[  71   67  -28   65   36   10 -169   12  168  246  181 -162  -62  -88
 -284  -43  -89 -319   -4   36 -115  -22  -21 -157   32   31 -162  -56
 -132  -84   41  -94 -159   37   52 -180] -> mizi
[-180 -162  118  -19  -16  -43   20   21   62  -47   40  115   90 -146
 -213   15 -148  170  -77  212  105  240   38  -76  -82 -130  300  131
 -228 -122  113 -106  216 -204  271  -61] -> lada
[-177  -42  -46 -155   80   71  -60  -15 -155  220 -399 -194  -91 -325
  141  112   83  138  565  106  -52  543 -486 -336   18 -168  -92 -159
   -3 -161  205 -156   62  429   89  -88] -> suguk
[-161  -91   12  -91 -157   81  225  -85  326 -396 -204  274 -121  328
   21 -122  359  -21  283   67  -93 -461   43 -208  245   62   88 -190
  -78 -127 -193  -69  300 -141  -36   26] -> zosas
[  40   79   23   -6  -30  -13 -154   -8  234  342  229  -83  -97  -97
 -257  -83  -77 -348   24   68  -59   28   91 -262  -11   46 -173  -56
 -213  -35   59  -91 -126  -32  -82 -189] -> zosas
[ -57  317  139 -358  183  158  823  105  283  329  123  514 -353  329
  -55   53  106  -12  506 -215 -152 -109  276 -292  338   34  136 -273
 -122 -151 -137  -15  -53 -708  -16   86] -> donur
[ -41  244  -27 -396  154  -53  221 -318  150  124 -357  360 -220  470
  245 -254  134 -170  168 -100 -114  -47 -141 -231   -1   -2 -111   36
  304 -345  271 -176  -54  -66 -183  -41] -> rir
[   1 -410   46 -186   58   14   94 -115   48  213 -291 -124  -81 -355
  119  -58  174  202  443  148 -165  441 -471 -216  -65  -65  306 -108
  -24 -271   41 -152  -72  352   35 -187] -> lada
[  31  176   76 -178   13   13  121  265  190  116  108   44  -48   33
   95   67   66  169  -45  123  152  -97    4  412   84  -69  -24  -88
 -188  169   88  182   98  -60 -145  -76] -> suguk
[-117 -245   34  -47  -95  109 -115 -116   54  134 -326  309    1 -127
  160  -81   45   55  620  154 -109  348 -368 -215  102   -2  214  -70
  -78 -101  134 -108  -74  459 -115   29] -> pado
[-217 -143  100    4  -22  -61  -43   17    7  -59  -14  196  100 -138
 -230   -5 -148  153  -78  191  111  310   51 -114  -76 -162  350  117
 -188  -93  137  -60  248 -206  227  -60] -> nusuz
[   4    5   23  -13   27   42 -143    6  112  315  125 -187  -67 -142
 -225  -53  -82 -216   74   75   -4    3   34 -204  -16    9 -130  -42
 -162  -19    1 -143  -90    9   27 -184] -> zosas
[-105 -145  125 -146   33  139 -286 -129  222 -160  350  261 -132   90
  -29  134  137 -134  120  -64  120  -56  180  299  274  -78  286 -118
 -250  195  151  489   66 -179 -402   88] -> pado
[-141 -130  114    1  -28  -83   -3   61   60  -58   45  213   64 -109
 -266  -11 -129  150  -65  179   47  302   74 -130  -59 -154  323  137
 -231  -88  112  -77  225 -244  270  -13] -> pado
[ -97   29 -101   70  -66  178  239  -80    8  327 -383  104  135 -348
  321  -57  -70  288  416  226    8   29 -501 -173   27   11   34   99
   65 -185   57 -308  183  459   38 -161] -> pado
[-169 -145  131  -35   -4  -74   25   21   55  -75   12  149   25  -98
 -225  -38 -109  100  -46  170   47  279  111 -159  -66 -128  324   78
 -184  -99   96  -72  201 -279  227  -10] -> Mim
[ -36  418   77  -96   -6  -70 -170  -18  432 -155  171  182   17  119
    1  -53   -6 -178  -53    1  240 -120  169  461  191 -102  -34  190
  -22  149  235  224  -20  -64 -346   87] -> Mim
[-262 -100  -11 -190   -6   -8  -56  137 -280   52 -529 -134   -6 -190
  217   35  155  185  360  178   82  374 -436 -196  -38  -44   99 -239
  108  -25  228    4  336  307   42  -10] -> Mim
[-156 -321  109 -441   75   17  -70 -310 -112 -396 -576 -699  -89  443
  316   63  421   21  268  139  404  -10   49 -137  234   29 -455  179
  -95 -178  187 -272  347 -215   -5  -15] -> Mub
[-263 -171  113  -65 -105  -34  -23  -42  -16 -742 -196  140   -1  692
  293   80  286  246  172  244  169 -275  -26   80  276 -103   83  208
  201  127  -16 -104  224  -99  -45  304] -> suguk
[  93 -245   -1 -138  103   66  385 -330  203 -409 -467 -109  -10  344
  227 -128  208   12  138  -73   71 -605  136  -54  270   26 -350   76
   47 -115   59 -218  134 -143   30  214] -> donur
[ -53   -1  -69 -187   -1  -52 -224  181 -144  386 -384   20   41 -180
  201    2  113  173  409  171   -1  419 -385  -76  -43 -176 -187    3
  -18   44  124 -269  -55  446   30  -74] -> rir
[-184  -97  121   -9    6  -93   47   48   95    5   58  195   28 -128
 -267    2 -125  172  -84  167   72  321  128 -185 -123 -133  339   80
 -188  -81  127  -75  194 -283  245  -29] -> zosas
[  55   73  -18   31  -22   -9  -63  -30  203  355  196 -147  -57 -142
 -302  -77  -89 -340   53   -9 -101  -22  109 -258  -25   87 -171  -74
 -153  -68   45  -86 -167  -32  -57 -193] -> zosas
[-129   30  181 -271  127  131  -76  141  153  148  137   66  -72  143
   60  179   74  100  223  260  232   44    9  252  284  -94  -73  -96
 -250  256  147  228   80 -105 -163  -15] -> Mub
[-199 -166   91  -56  -37  -71    1  -18   24  -46  -69  141  104 -168
 -205  -28 -119  196  -49  230  150  266   45  -81 -106 -159  258  148
 -218 -108  146 -115  288 -146  278  -36] -> femor
[  51  195  -71    6   13   33 -142   -1  240  314  211  -87  -72 -191
 -241  -55 -115 -340   82   -9  -44   35   71 -162   33   23 -232    9
 -166    3   54 -118 -136   -5  -70 -150] -> suguk
[-130  -67  114   31  -47  -75  -23   87   48  -32    9  175   99 -174
 -215  -54 -131  142 -113  157   79  294  104  -69 -112 -159  267  130
 -210    3   68 -132  192 -185  230  -40] -> Mub
[ 183  335  -67 -120 -130    5  899   36    2  346 -333  373 -258  278
  218 -315  271  345  382  -10 -339 -579   54 -179   23  257 -147 -287
   30  -88 -167 -360   68 -359 -148 -358] -> femor
[ -33  162   88 -141   62  257   46   28  152  199  223  291  -20   71
   70  164    0  -95  132   21    3 -104  181  203  212   93  -30 -225
 -235  287  237  406 -103 -189 -397  -13] -> nusuz
[ -98  -89   31 -453    3  162  483 -223 -231 -202 -561   -6 -259  414
  350 -273  201  198  512 -155  -31 -101  579 -501  -88  111   25   86
  171  141  168 -379  -23 -483 -283   89] -> Mub
[ -11   78   41   -8    4    6  -64   13  143  319  166  -82 -113    0
 -260  -65  -64 -279  140   55  -78   18   61 -337   22   45 -103  -75
 -115  -65   86 -100 -116  -74  -40 -143] -> zosas
[ -99 -176  -11   80   76  138 -265  -56 -172  148 -235 -155  -34 -248
  212  -34  -74  156  212  299  -97   75 -610 -101  -40  -99  187 -185
  163  -38  -38  -89  -50  508  147 -194] -> nusuz
[-192  277  -54  -14   -2  159  -36 -170   17 -458 -214 -119 -184  701
  285 -175  144  115   37   71  -78 -858  133   -8   32  -10 -281  -64
  285   88 -215 -254    0 -340  -29   -4] -> femor
[ -92   98  177 -260   85   68   63  210  100  340  265  139 -173  210
  125  302  137  -59  166  221  105  109   33  134  282  -11 -105 -261
 -206  249  216  456  -46 -132 -382   54] -> Zun
[  98   47  103   61   91  195 -150  124  192  -24  268  -18   35  -89
   -5   96   44   83  -33  159  151 -224  138  548  253  -60 -106 -107
 -294  242  -43  237    8   20  -48 -124] -> Mim
[ -35  -83   34    0   38  -55 -374  210 -120  -27 -416 -287   14 -150
  306   49   39  198  136  451  158  195 -508  -76  121 -310 -296   88
  -83   85  230 -206  220  566  187  129] -> Mim
[-213  224  -48 -116  -15 -209 -183  187  -48  184 -634  -36  -96 -151
  153 -109  159  114  243  290   85  158 -488  -65  -60 -183  -81 -107
  118  -27   51 -310  182  378  228  -85] -> mizi
[ 126  348  -62 -196  108  -36  441  -22  -95  174 -431 -163 -268  179
 -220  -55  198 -187  414 -379 -303  318  427 -739 -210   97 -163  -51
   26 -104  521 -333 -249 -482  219 -106] -> Mub
[ -86  156   94 -151   -9   66 -173   28  242  212  204  229   14  -48
  -13   49   41  -88  236  102  122  113  105  215   98  -89  -78 -134
 -137  289  230  305 -126   45 -316 -124] -> Zun
[ 206  166   42 -136  112  -13   95   47  309  319  258  384 -128 -300
  -11   26   67  100 -106 -150   49  105  136  497   12  -41  138 -109
 -271  265   26  325  -80 -175 -386  -79] -> Zun
[  34  234   89 -124   73   74  -39    9  457  248  135  277  -31   77
  -40  -24   24 -140  106   54    8 -160  109  280  212  -50  -68  -51
 -227  182   80  131 -184 -207 -268  -74] -> lada
[-178   34  112  -13   56   73 -342   76   93 -143   78  -10  -19  159
  120  159   27   89  170  237  178  113    5  237  236 -211  -75   -1
  -62  203  178  257  -32  185 -231  144] -> mizi
[-181 -216  128 -221   74  -23  295 -377 -298 -278 -458 -220 -216  407
  109  104  517   77  370 -190  -40 -301  -10   85  142  150  139 -294
  108 -347  130  156   65 -315 -109  -38] -> nusuz
[-170   62  132   45  112    0 -141  193   78  151 -355  128  -52 -133
   91 -135  -34  220  211  367 -149  428 -488 -157  -76 -265  196  -14
   90  -28 -116 -304  -91  300   97   86] -> suguk
[-148 -120   93  -29  -40  -55   55   53    7   32   28  186  105 -152
 -204   -9 -157  168  -81  181   75  263   79 -127  -95 -120  306  118
 -214 -104   87  -90  249 -226  259  -52] -> rir
[ 230  192 -139  174  -76  123  641  -87 -196  114 -436 -128   63 -210
  349 -360  122  447  233 -290   22 -555   35    0 -113  171 -149   20
  213 -158 -268 -365  278  -29  -18 -207] -> pado
[  54  253  -28  -41   27  -10  -74  130  221  463  198 -100  -72 -171
 -281  -76 -140 -304   18   61  -64  104   27 -145  -26   31 -173  -29
 -177  -31   40 -151 -154  -88    6 -231] -> suguk
[ -41  114    0   38  -22   -6 -105  -16  173  245  133 -134  -96  -36
 -239 -106  -61 -213   98  137  -51  -68  -32 -117   21   34 -124  -66
  -93  -86  -46 -144  -73   11  -16 -215] -> femor
[  61   98  -37  -38   -6  -28 -158   -5  130  301  148 -169  -80 -170
 -257  -62  -83 -301   57   33  -40  108   50 -176  -23   25 -153   26
 -165  -59   88 -134  -96   40  -21 -194] -> rir
[  72  111  -36   51   -1  -12 -159   50  202  249  214 -141 -114  -81
 -328  -62  -72 -358  -24   48  -76  -34   37 -166   22   54 -184  -73
 -177  -47   59 -113 -123  -18   18 -200] -> Zun
[-183  -90  109    3  -24  -96   18   97    2    0  -36   98   86 -125
 -164    3 -112  199 -134  257   92  222  -45  -52  -94 -128  228   87
 -171 -120   54 -117  246 -142  272  -56] -> mizi
[-144 -114   98   -2  -10  -57   15   77  100    4   66  149   87 -156
 -232   31 -113  203 -125  186  138  161   47  -28  -40 -132  264  102
 -271 -111   85  -93  268 -223  291  -61] -> zosas
[-188 -124  122  -40  -68  -80   26  -14   21  -47  -14  141   69  -65
 -190    7 -111  135  -12  197  102  226  118 -165  -83 -109  223  168
 -229  -73  182  -98  232 -261  207  -10] -> pado
[-260  -27  -64 -292 -170   -6  427 -267  -19 -409 -468 -249   60  144
  328   57  367  236  666  -75  279 -189  -39    4  328  177   -6   77
  257 -129  -13  -12  344 -119 -311   71] -> donur
[ 114  363    2  -97  137  127   58    2  453  309  340  333  -49  -48
  -94   -1  -12 -251  180 -178 -108  117  335  196  153   64   21 -116
  -53  268  172  249 -420 -273 -356  -73] -> suguk
[ 141  469   29 -203  316   49  661   39  119  177 -385  -28 -180  -26
  249 -192   78   93   54 -101   60 -236  340   14   -6    9 -343   59
  205   70  -83 -407 -140 -217  139   81] -> nusuz
[  65  121   -7    8  -11    8  -95  -20  193  301  192  -81  -72 -148
 -300 -100  -95 -369   36  -30  -90   24  124 -184  -30   40 -169  -48
 -181  -69   81  -85 -159    9  -44 -201] -> mizi
[-130 -381   52 -101   -5  183 -164 -192   70 -132 -318  -24    7 -130
  107    2   70   33  493  182   67  130 -296 -189  141 -128   64  -34
 -156 -124  167 -146   99  448  180  -38] -> lada
[ 101  106  -34  -62   33   46  -72    2  181  362  167 -139 -114 -116
 -237  -91  -93 -342  117   71  -82   14   51 -287   29   72 -293  -33
 -215  -81  119 -151  -98    1   11 -229] -> Mim
[ 221  -70  123 -291  263  244  599 -134 -151  253 -513  159 -155   14
  100 -319  133  219  506  -64 -338   72   87 -496   71   52   -4 -288
   82  -91 -229 -299 -174 -289  266 -223] -> zosas
[ -58  558  -39  146   15   19  125 -270  391  -58   52  350 -170  154
  168 -231 -133 -281 -151 -218  116 -345  142   61  217 -139  288  335
  253 -255 -168 -299    5 -231  -92  -24] -> mizi
[ -58  173   48    0  157  123   52   53  188  329 -208  322   18 -225
   91 -142  -44  184  320  152  -87  408 -301  -68  -15  -47  346   50
  123  -51  -53 -244 -180  103   20  -97] -> nusuz
[  42  118  -48   10  -22    2 -102  -32  184  229  137 -155  -76  -63
 -326 -109  -56 -339   76  -16  -91  -32   85 -195  -18   68 -162  -77
 -131  -83  108  -68 -101  -29  -19 -196] -> femor
[  67   52  -27  -35   -7   -2  -88   15  209  287  191 -171  -81 -112
 -273  -21  -36 -275   86   79  -98   45  -15 -188   32   64 -201  -31
 -223  -91   50  -82 -108  -38  -40 -186] -> suguk
[  44  136  -36  -24   26  -22 -130   10  164  368  174 -107 -121  -46
 -244  -71  -93 -365   21   32  -54   49   38 -250    3   45 -176  -34
 -126  -53  115 -117 -106  -44   -2 -208] -> Mub
[-138  175  312 -170  113 -245  549  181 -364  285 -588 -170 -291  407
  184   40  300  355  276  252  -98   92 -202 -177  -24   13  -46 -250
   97 -141   -7 -259   34 -409  169  -30] -> pado
[-208 -472   79   73 -203   84   54 -253 -206 -492 -375 -291   84  210
  124 -107  150   53  182  175  155 -319   44 -230  227  -89    0   28
  -53 -299 -187 -363  406   10  331 -196] -> lada
[  10  164  -18   30  143   90  -22   70  -37  359 -509   -5  -26 -545
  128 -125  -62   42  346   95  -46  524 -324 -381  -16 -182  -34   27
   17   -2   38 -347   22  379  115   18] -> lada
[ -68  115 -104  -99  152  -33  243   73 -343  333  -35  -83 -325  533
   72  107  107  -81   55   58 -148 -269  233 -811   26   34 -316 -151
  119  -37  236 -154  156 -682  227  -49] -> Mim
[-101  162   61 -264  119  -67  139   82 -201   -9 -387 -137  -82  125
  204 -151  185  348  182   69  262  122 -272   84  -56 -144  117  195
  289 -229    4 -330  300   76  142 -141] -> rir
[ -55  126  141 -359   73   86  -35  133  333  -25  225   44 -115  192
   25  161   97    7  198  190  166   63   69  311  285  -23 -161 -127
 -295  181  285  349   17  -96 -312   24] -> suguk
[ 102   97  -37   14   -4  -53 -137   56  111  294  176 -139  -84 -130
 -267  -65  -45 -348    7   -2  -90   28  -32 -169   36   42 -209  -66
 -136  -11   64  -90  -81   63  -31 -173] -> Mub
[ -90 -152   86   -6   -2 -123   40   53   53    5   20  196   49 -215
 -289  -62 -122  159 -105  136   17  305   94 -132 -145 -144  303   97
 -226 -105  123 -115  185 -217  268  -52] -> lada
[-181  172  155 -220   81   52   60   84  255  130  210  359  -75  225
   44  143   14  -54  160    2  111  112  -79  207  262  -96  132  -88
  -61  113  100  299    8 -126 -396  112] -> nusuz
[  19  234 -211  162  -84  -58 -146  246  215  319 -554   69   72 -522
  119 -263   -3  208  260  325  -71  153 -387  -36 -107  -63 -198  -73
  -23  150  -59 -376   85  549   72 -182] -> Mim
[   6 -154   40 -168  178   77   25   48 -178  446 -393 -126  -37  -26
  231   54   76  168  419  303 -110  288 -427 -352  125  -94 -217 -117
    1   38  187 -261  -78  172  152 -139] -> Mub
[  53  -85  109 -271  102  145  -10  -29  214    8  149   32  -86  150
 -161  133  161 -180  241   27  -45  101  352  -52  201   27 -312 -197
 -374  194  308  373 -104 -181 -261  112] -> femor
[  55  123  -12   42  -35    6  -98   75  143  297  250 -121 -102  -98
 -332  -45  -96 -352   48   58 -113  -14   65 -256   22   69 -199 -118
 -196  -29   62  -87 -136  -42   11 -197] -> Zun
[-181   14   -4   30  -76   -7 -139   22  124   40 -301  122   19 -278
  150  -26   54   62  304  163   53  267 -290  -16  -31  -86    9  -78
   -1   60  -27  -83   47  500  -53   60] -> mizi
[ -49  -60  -69  -84   10  195   -4 -164   96  287 -296  117   59  -98
  508   -2   -5  252  314  277   85  -94 -457   48  151  -83 -130  149
  -46 -131   17 -306   51  369   14 -155] -> pado
[  53  142  -48   11   -1  -35 -145   66  115  308  151 -165  -96  -99
 -275  -39  -83 -349   43   37  -53   20  -10 -219   13   45 -234  -47
 -110  -28   93 -118 -133   41    4 -147] -> Zun
